Below are the code and all the weights of a small trained network. Each question names an input and a class and asks about switching units off, where a switched-off unit gives its printed mean instead of its output.

import numpy as np


def w(rows, s, z=0):
    codes = np.array(rows[::2]) - 128.0
    scale = np.full(codes.shape[1], s)
    scale[-1] = z or s
    return codes * scale


def norm(h):
    return h / np.sqrt((h * h).mean(-1, keepdims=True) + 1e-5)


def f(y):
    return np.maximum(y, 0)


def log_softmax(a):
    a = a - a.max(-1, keepdims=True)
    return a - np.log(np.exp(a).sum(-1, keepdims=True))


def net(x, mask):
    res = np.array(x, float).reshape(1, 4) / 4 @ E
    u = 0
    for l in range(2):
        y = f(norm(res) @ A[l][:, :-1].T + A[l][:, -1])
        res = res + np.where(mask[u : u + 14], y, B[l][:, -1]) @ B[l][:, :-1]
        u += 14
    return log_softmax(norm(res)[-1] @ U[:, :-1].T + U[:, -1])


A, B = {}, {}
E = w([
[132,171,158,254],'x0',
[120,71,78,171],'x1',
[65,64,200,116],'x2',
[194,82,210,135],'x3',
],0.005)
A[0] = w([
[32,159,2,36,181],'L0N1',
[89,144,166,171,205],'L0N2',
[175,67,79,203,152],'L0N3',
[184,90,158,123,162],'L0N4',
[158,114,203,112,146],'L0N5',
[109,78,149,51,56],'L0N6',
[144,140,78,119,55],'L0N7',
[25,114,169,108,5],'L0N8',
[148,96,63,165,95],'L0N9',
[104,111,187,17,214],'L0N10',
[222,138,96,238,196],'L0N11',
[114,104,18,182,69],'L0N12',
[163,112,117,70,103],'L0N13',
[118,180,33,118,196],'L0N14',
],0.0083,0.0023)
B[0] = w([
[104,181,181,195,255],'L0N1',
[196,120,98,78,185],'L0N2',
[162,148,58,9,203],'L0N3',
[77,70,45,195,176],'L0N4',
[86,162,102,225,182],'L0N5',
[107,132,174,87,180],'L0N6',
[143,2,226,135,148],'L0N7',
[98,49,159,89,166],'L0N8',
[35,82,41,60,170],'L0N9',
[111,158,171,108,223],'L0N10',
[178,31,159,54,242],'L0N11',
[42,51,88,119,195],'L0N12',
[102,168,152,80,163],'L0N13',
[187,176,116,175,210],'L0N14',
],0.0047,0.0062)
A[1] = w([
[206,122,185,102,146],'L1N1',
[155,52,205,136,115],'L1N2',
[144,189,155,101,76],'L1N3',
[113,109,95,141,106],'L1N4',
[187,106,173,121,4],'L1N5',
[169,167,132,67,132],'L1N6',
[72,145,77,90,188],'L1N7',
[159,204,156,99,104],'L1N8',
[105,168,167,124,104],'L1N9',
[109,113,152,92,17],'L1N10',
[89,178,77,210,215],'L1N11',
[198,114,202,238,169],'L1N12',
[253,170,106,145,103],'L1N13',
[58,165,94,175,43],'L1N14',
],0.012,0.0032)
B[1] = w([
[85,113,103,159,219],'L1N1',
[92,198,100,93,253],'L1N2',
[184,129,138,107,176],'L1N3',
[154,71,148,101,171],'L1N4',
[102,133,111,117,166],'L1N5',
[188,146,184,207,185],'L1N6',
[188,110,146,160,234],'L1N7',
[217,154,134,104,191],'L1N8',
[164,121,90,89,190],'L1N9',
[92,170,152,123,158],'L1N10',
[101,54,186,152,209],'L1N11',
[110,144,2,98,243],'L1N12',
[78,168,124,175,214],'L1N13',
[145,102,188,183,178],'L1N14',
],0.0089,0.0053)
U = w([
[156,142,132,139,3],'0',
[94,183,17,127,252],'1',
[236,208,214,120,219],'2',
[61,177,200,60,251],'3',
[177,62,109,136,253],'4',
[215,145,147,126,3],'5',
[164,200,73,221,107],'6',
[121,2,218,254,108],'7',
],0.0088,0.0037)

Each question gives the input, the list of numbers given to net, and the class t.
The units are the neurons (one row each of A and B). Each row of codes is followed by its name. A weight is (code - 128) times the scale printed after its matrix; where a second scale follows, it is the last column's (A, B and U).
mask holds one flag per neuron, layer by layer. A switched-off neuron (its flag False) gives its mean, the last column of its row in B, instead of its output. The means were averaged over made-up inputs and are rounded, as every weight is.
A unit's drop is (log p(t) with every unit on - log p(t) with that unit switched off) / (log p(t) with every unit on - log p(t) with every unit switched off).
The circuit of an input: a set's keep is (log p(t) with only the set's units on - log p(t) with every unit switched off) / (log p(t) with every unit on - log p(t) with every unit switched off). Starting from the 12 units with the biggest drops (on a tie, the unit counted first), units are removed one at a time, each time the one whose removal leaves the highest keep (on an exact tie, the one counted first), for as long as the keep stays at least 0.8.
units of the circuit, in order: the units of the circuit, biggest drop first
unit that matters most: the unit with the biggest drop
k most important neurons: the k neurons with the biggest drops, biggest first
top k neurons in layer l: the k neurons of layer l with the biggest drops, biggest first
drop of u: that unit's drop, to one decimal
input [-2,-2,-4,5], class 6: units of the circuit, in order : [L1N13]
input [-8,6,5,-7], class 7: units of the circuit, in order : [L0N1, L1N7, L1N12]
input [0,7,8,0], class 3: 2 most important neurons : [L1N2, L1N12]
input [0,-6,-4,2], class 6: top 3 neurons in layer 1 : [L1N13, L1N1, L1N12]
input [-2,0,-7,-3], class 7: 2 most important neurons : [L1N11, L0N12]
input [7,6,1,2], class 4: top 2 neurons in layer 0 : [L0N3, L0N1]
input [6,-4,-1,-1], class 1: 2 most important neurons : [L1N12, L0N3]
input [-2,5,8,3], class 3: top 2 neurons in layer 1 : [L1N2, L1N12]
input [5,6,-6,-1], class 4: top 3 neurons in layer 0 : [L0N12, L0N11, L0N9]
input [-3,5,-3,-4], class 7: drop of L0N1 : 0.1
input [8,-8,3,1], class 1: drop of L1N12 : 0.3
input [-7,5,7,7], class 3: drop of L1N2 : 0.2
input [-1,6,7,3], class 3: top 2 neurons in layer 1 : [L1N2, L1N12]
input [-4,-4,-7,-3], class 2: unit that matters most : L1N8
input [1,4,-3,-2], class 4: top 3 neurons in layer 0 : [L0N11, L0N3, L0N12]
